Below is a small trained network, with its code and all its weights. Each question gives an input and a class and asks what happens when units are switched off, that is, made to give their printed mean instead of their output.

import numpy as np


def w(rows, s, z=0):
    codes = np.array(rows[::2]) - 128.0
    scale = np.full(codes.shape[1], s)
    scale[-1] = z or s
    return codes * scale


def norm(h):
    return h / np.sqrt((h * h).mean(-1, keepdims=True) + 1e-5)


def f(y):
    return np.maximum(y, 0)


def log_softmax(a):
    a = a - a.max(-1, keepdims=True)
    return a - np.log(np.exp(a).sum(-1, keepdims=True))


def net(x, mask):
    res = np.array(x, float).reshape(1, 6) / 4 @ E
    u = 0
    for l in range(2):
        y = f(norm(res) @ A[l][:, :-1].T + A[l][:, -1])
        res = res + np.where(mask[u : u + 7], y, B[l][:, -1]) @ B[l][:, :-1]
        u += 7
    return log_softmax(norm(res)[-1] @ U[:, :-1].T + U[:, -1])


A, B = {}, {}
E = w([
[152,46,141,89,33,131,109,162,34,129,148],'x0',
[110,21,189,64,80,87,143,166,171,130,154],'x1',
[77,166,187,188,191,202,197,159,176,91,22],'x2',
[86,37,161,45,171,233,34,210,93,214,199],'x3',
[183,255,127,125,84,155,80,188,119,159,122],'x4',
[113,86,225,94,87,113,167,96,88,107,116],'x5',
],0.007)
A[0] = w([
[193,139,53,104,77,72,24,82,115,205,160,82],'L0N1',
[117,200,48,154,80,158,100,174,39,186,125,3],'L0N2',
[110,98,63,92,27,114,105,89,72,254,193,88],'L0N3',
[114,153,136,106,51,87,107,74,109,3,77,90],'L0N4',
[173,143,181,208,27,88,140,98,72,82,109,47],'L0N5',
[122,195,155,163,123,118,102,141,198,180,75,68],'L0N6',
[104,211,117,176,102,175,126,135,86,167,133,143],'L0N7',
],0.0075,0.005)
B[0] = w([
[203,118,147,157,141,133,99,101,112,78,156,249],'L0N1',
[92,156,59,126,53,147,122,206,103,5,181,185],'L0N2',
[176,73,128,66,120,108,123,87,174,120,141,254],'L0N3',
[130,148,116,166,115,126,134,116,76,132,117,211],'L0N4',
[160,147,98,108,92,95,197,128,110,209,77,207],'L0N5',
[161,96,94,38,166,121,124,164,186,170,72,191],'L0N6',
[156,96,94,170,66,103,135,171,194,138,167,208],'L0N7',
],0.012,0.0061)
A[1] = w([
[123,126,162,40,18,182,96,176,105,132,141,191],'L1N1',
[131,172,178,171,53,89,158,123,111,127,80,75],'L1N2',
[2,114,75,195,204,91,164,74,197,43,104,76],'L1N3',
[130,77,105,129,111,84,116,109,140,170,107,254],'L1N4',
[133,127,148,157,72,107,95,100,135,146,190,68],'L1N5',
[137,232,107,92,153,204,119,189,172,29,118,90],'L1N6',
[130,218,156,107,168,149,94,166,211,142,70,104],'L1N7',
],0.0086,0.0047)
B[1] = w([
[1,144,177,196,130,139,114,117,81,143,115,238],'L1N1',
[193,187,74,138,94,172,192,138,91,152,75,186],'L1N2',
[76,185,85,95,232,117,132,71,66,83,207,211],'L1N3',
[127,195,206,89,156,231,110,125,86,138,77,254],'L1N4',
[115,116,57,91,149,111,135,113,151,113,144,163],'L1N5',
[127,128,132,237,136,103,77,175,207,130,177,205],'L1N6',
[201,30,111,140,158,16,184,117,220,164,88,205],'L1N7',
],0.0093,0.0075)
U = w([
[187,97,143,71,100,123,59,84,115,94,193,192],'0',
[141,120,126,155,200,86,141,155,254,174,101,9],'1',
[113,171,84,214,74,139,65,212,156,86,186,66],'2',
[166,193,123,144,63,111,191,108,99,143,60,213],'3',
[53,166,119,121,219,131,134,94,107,78,162,74],'4',
[13,87,213,82,126,163,91,160,99,187,123,222],'5',
],0.017,0.0014)

Each question gives the input, the list of numbers given to net, and the class t.
The units are the neurons (one row each of A and B). Each row of codes is followed by its name. A weight is (code - 128) times the scale printed after its matrix; where a second scale follows, it is the last column's (A, B and U).
mask holds one flag per neuron, layer by layer. A switched-off neuron (its flag False) gives its mean, the last column of its row in B, instead of its output. The means were averaged over made-up inputs and are rounded, as every weight is.
A unit's drop is (log p(t) with every unit on - log p(t) with that unit switched off) / (log p(t) with every unit on - log p(t) with every unit switched off).
The circuit of an input: a set's keep is (log p(t) with only the set's units on - log p(t) with every unit switched off) / (log p(t) with every unit on - log p(t) with every unit switched off). Starting from the 12 units with the biggest drops (on a tie, the unit counted first), units are removed one at a time, each time the one whose removal leaves the highest keep (on an exact tie, the one counted first), for as long as the keep stays at least 0.8.
units of the circuit, in order: the units of the circuit, biggest drop first
most important unit: the unit with the biggest drop
k most important neurons: the k neurons with the biggest drops, biggest first
k most important neurons of layer l: the k neurons of layer l with the biggest drops, biggest first
drop of u: that unit's drop, to one decimal
input [-1,-4,6,-4,-2,1], class 1: 3 most important neurons => [L0N6, L1N7, L1N1]
input [-4,5,7,7,7,2], class 1: most important unit => L1N7
input [1,0,-3,0,7,4], class 2: 2 most important neurons of layer 1 => [L1N1, L1N7]
input [-4,-6,-3,-8,4,-8], class 2: units of the circuit, in order => [L0N2, L1N6]
input [-5,-6,4,-8,3,0], class 1: units of the circuit, in order => [L0N6, L1N7]
input [7,5,-2,4,-2,-6], class 5: 2 most important neurons of layer 1 => [L1N1, L1N4]
input [6,4,-3,-2,1,5], class 3: 2 most important neurons => [L0N5, L0N4]
input [-5,-6,7,-5,1,6], class 1: 3 most important neurons => [L0N6, L1N7, L1N6]
input [-4,6,-8,-5,-3,8], class 3: units of the circuit, in order => [L0N5, L0N4]
input [-7,2,-2,2,-5,8], class 4: units of the circuit, in order => [L1N3, L0N3]
input [-2,-8,-4,7,-7,-4], class 0: 2 most important neurons of layer 1 => [L1N1, L1N3]
input [5,-8,-4,5,2,-1], class 2: 2 most important neurons => [L0N2, L1N1]
input [-6,-7,5,-8,-6,-2], class 4: 2 most important neurons => [L1N3, L0N5]
input [-1,6,-8,-6,-7,8], class 3: most important neuron => [L0N5]
input [8,-8,-4,2,7,3], class 2: 2 most important neurons => [L0N2, L1N1]
input [-4,6,0,-2,-5,-1], class 4: drop of L1N6 => 0.0
input [7,-3,2,0,7,3], class 2: drop of L0N2 => 1.5
input [6,6,-3,4,8,4], class 5: drop of L1N1 => 2.0
